Below are the code and all the weights of a small trained network. Each question names an input and a class and asks about switching units off, where a switched-off unit gives its printed mean instead of its output.

import numpy as np


def w(rows, s, z=0):
    codes = np.array(rows[::2]) - 128.0
    scale = np.full(codes.shape[1], s)
    scale[-1] = z or s
    return codes * scale


def f(y):
    return np.maximum(y, 0)


def log_softmax(a):
    a = a - a.max(-1, keepdims=True)
    return a - np.log(np.exp(a).sum(-1, keepdims=True))


def net(x, mask):
    res = np.array(x, float).reshape(1, 7) / 4 @ E
    y = f(res @ A[0][:, :-1].T + A[0][:, -1])
    res = res + np.where(mask, y, B[0][:, -1]) @ B[0][:, :-1]
    return log_softmax(res[-1] @ U[:, :-1].T + U[:, -1])


A, B = {}, {}
E = w([
[106,153,159,217,112,139,166,235,76,152,155],'x0',
[89,26,181,180,104,142,118,30,103,122,183],'x1',
[186,132,204,159,148,83,211,211,138,235,129],'x2',
[76,151,156,177,70,49,91,200,110,22,76],'x3',
[111,209,33,99,229,66,148,101,71,106,140],'x4',
[3,145,199,2,87,117,137,59,105,183,159],'x5',
[156,130,100,138,77,147,167,58,31,221,42],'x6',
],0.0085)
A[0] = w([
[72,144,101,169,152,137,139,131,52,111,124,253],'n1',
[84,99,163,111,89,193,105,65,133,91,73,133],'n2',
[129,132,104,91,173,254,151,157,211,167,215,58],'n3',
[113,189,69,70,219,110,140,91,135,183,60,213],'n4',
[57,91,111,160,123,187,121,183,103,112,150,92],'n5',
[158,109,191,207,99,149,174,143,172,187,26,162],'n6',
[69,126,147,134,128,67,74,168,246,111,148,164],'n7',
[106,174,130,152,150,134,97,131,159,159,176,83],'n8',
[141,141,62,121,173,154,120,130,135,173,141,155],'n9',
[66,58,133,113,78,196,23,21,113,80,135,158],'n10',
],0.0094,0.0028)
B[0] = w([
[131,163,171,138,138,102,144,90,101,163,164,181],'n1',
[156,138,140,101,130,206,152,128,90,66,109,200],'n2',
[145,92,154,155,170,178,65,102,173,241,201,209],'n3',
[144,164,38,220,95,35,188,101,143,145,166,224],'n4',
[185,133,121,176,152,67,136,82,101,105,109,165],'n5',
[122,188,149,123,89,163,143,152,133,182,65,228],'n6',
[152,142,77,103,112,104,154,123,145,9,91,212],'n7',
[94,105,109,176,150,148,127,129,118,169,122,149],'n8',
[129,192,134,153,171,97,130,152,180,146,165,176],'n9',
[104,131,154,50,144,175,128,107,107,74,90,246],'n10',
],0.011,0.014)
U = w([
[109,78,145,184,214,108,111,110,40,96,132,23],'0',
[202,158,142,108,46,169,140,229,134,213,70,164],'1',
[133,175,71,173,107,2,161,73,135,200,206,209],'2',
[2,133,187,66,58,148,150,159,42,92,96,227],'3',
[147,83,128,152,188,139,36,131,231,186,214,59],'4',
[80,144,98,57,146,72,148,105,179,11,141,184],'5',
[167,94,116,75,150,198,45,35,130,99,119,82],'6',
[91,28,83,139,78,70,69,145,84,164,76,3],'7',
],0.007,0.0026)

Each question gives the input, the list of numbers given to net, and the class t.
The units are the neurons (one row each of A and B). Each row of codes is followed by its name. A weight is (code - 128) times the scale printed after its matrix; where a second scale follows, it is the last column's (A, B and U).
mask holds one flag per neuron, in row order. A switched-off neuron (its flag False) gives its mean, the last column of its row in B, instead of its output. The means were averaged over made-up inputs and are rounded, as every weight is.
A unit's drop is (log p(t) with every unit on - log p(t) with that unit switched off) / (log p(t) with every unit on - log p(t) with every unit switched off).
The circuit of an input: a set's keep is (log p(t) with only the set's units on - log p(t) with every unit switched off) / (log p(t) with every unit on - log p(t) with every unit switched off). Starting from all 10 units, units are removed one at a time, each time the one whose removal leaves the highest keep (on an exact tie, the one counted first), for as long as the keep stays at least 0.8.
units of the circuit, in order: the units of the circuit, biggest drop first
most important unit: the unit with the biggest drop
k most important neurons: the k neurons with the biggest drops, biggest first
drop when u is switched off: that unit's drop, to one decimal
input [5,4,3,-3,7,3,-6], class 4: 4 most important neurons : n3; n4; n6; n8
input [8,5,-7,-3,-1,3,-7], class 6: most important unit : n3
input [3,-1,-1,0,-5,7,-5], class 5: 3 most important neurons : n7; n6; n5
input [3,3,2,3,-3,-4,-7], class 5: 3 most important neurons : n7; n3; n4
input [-3,6,7,1,2,-5,1], class 1: units of the circuit, in order : n4; n6
input [-8,5,4,5,0,-4,5], class 1: 2 most important neurons : n6; n7
input [5,2,-4,-2,-1,-1,-5], class 6: 4 most important neurons : n4; n9; n3; n7
input [-1,-7,-5,7,2,0,1], class 2: 4 most important neurons : n10; n4; n2; n1
input [6,0,-7,5,-2,7,-4], class 5: 3 most important neurons : n7; n5; n6
input [-5,-7,7,-4,-4,6,-3], class 2: 3 most important neurons : n4; n10; n2
input [2,8,-4,5,8,0,3], class 3: 3 most important neurons : n10; n3; n4
input [3,6,-8,1,1,-3,1], class 3: 2 most important neurons : n3; n10
input [-5,7,-2,-5,4,-5,8], class 2: 3 most important neurons : n4; n9; n7
input [5,-6,-7,-2,3,7,-5], class 2: drop when n4 is switched off : 0.2
input [-7,-8,-3,1,2,2,-1], class 2: drop when n4 is switched off : 1.1
input [6,-3,-7,-4,5,8,3], class 2: drop when n4 is switched off : 0.4
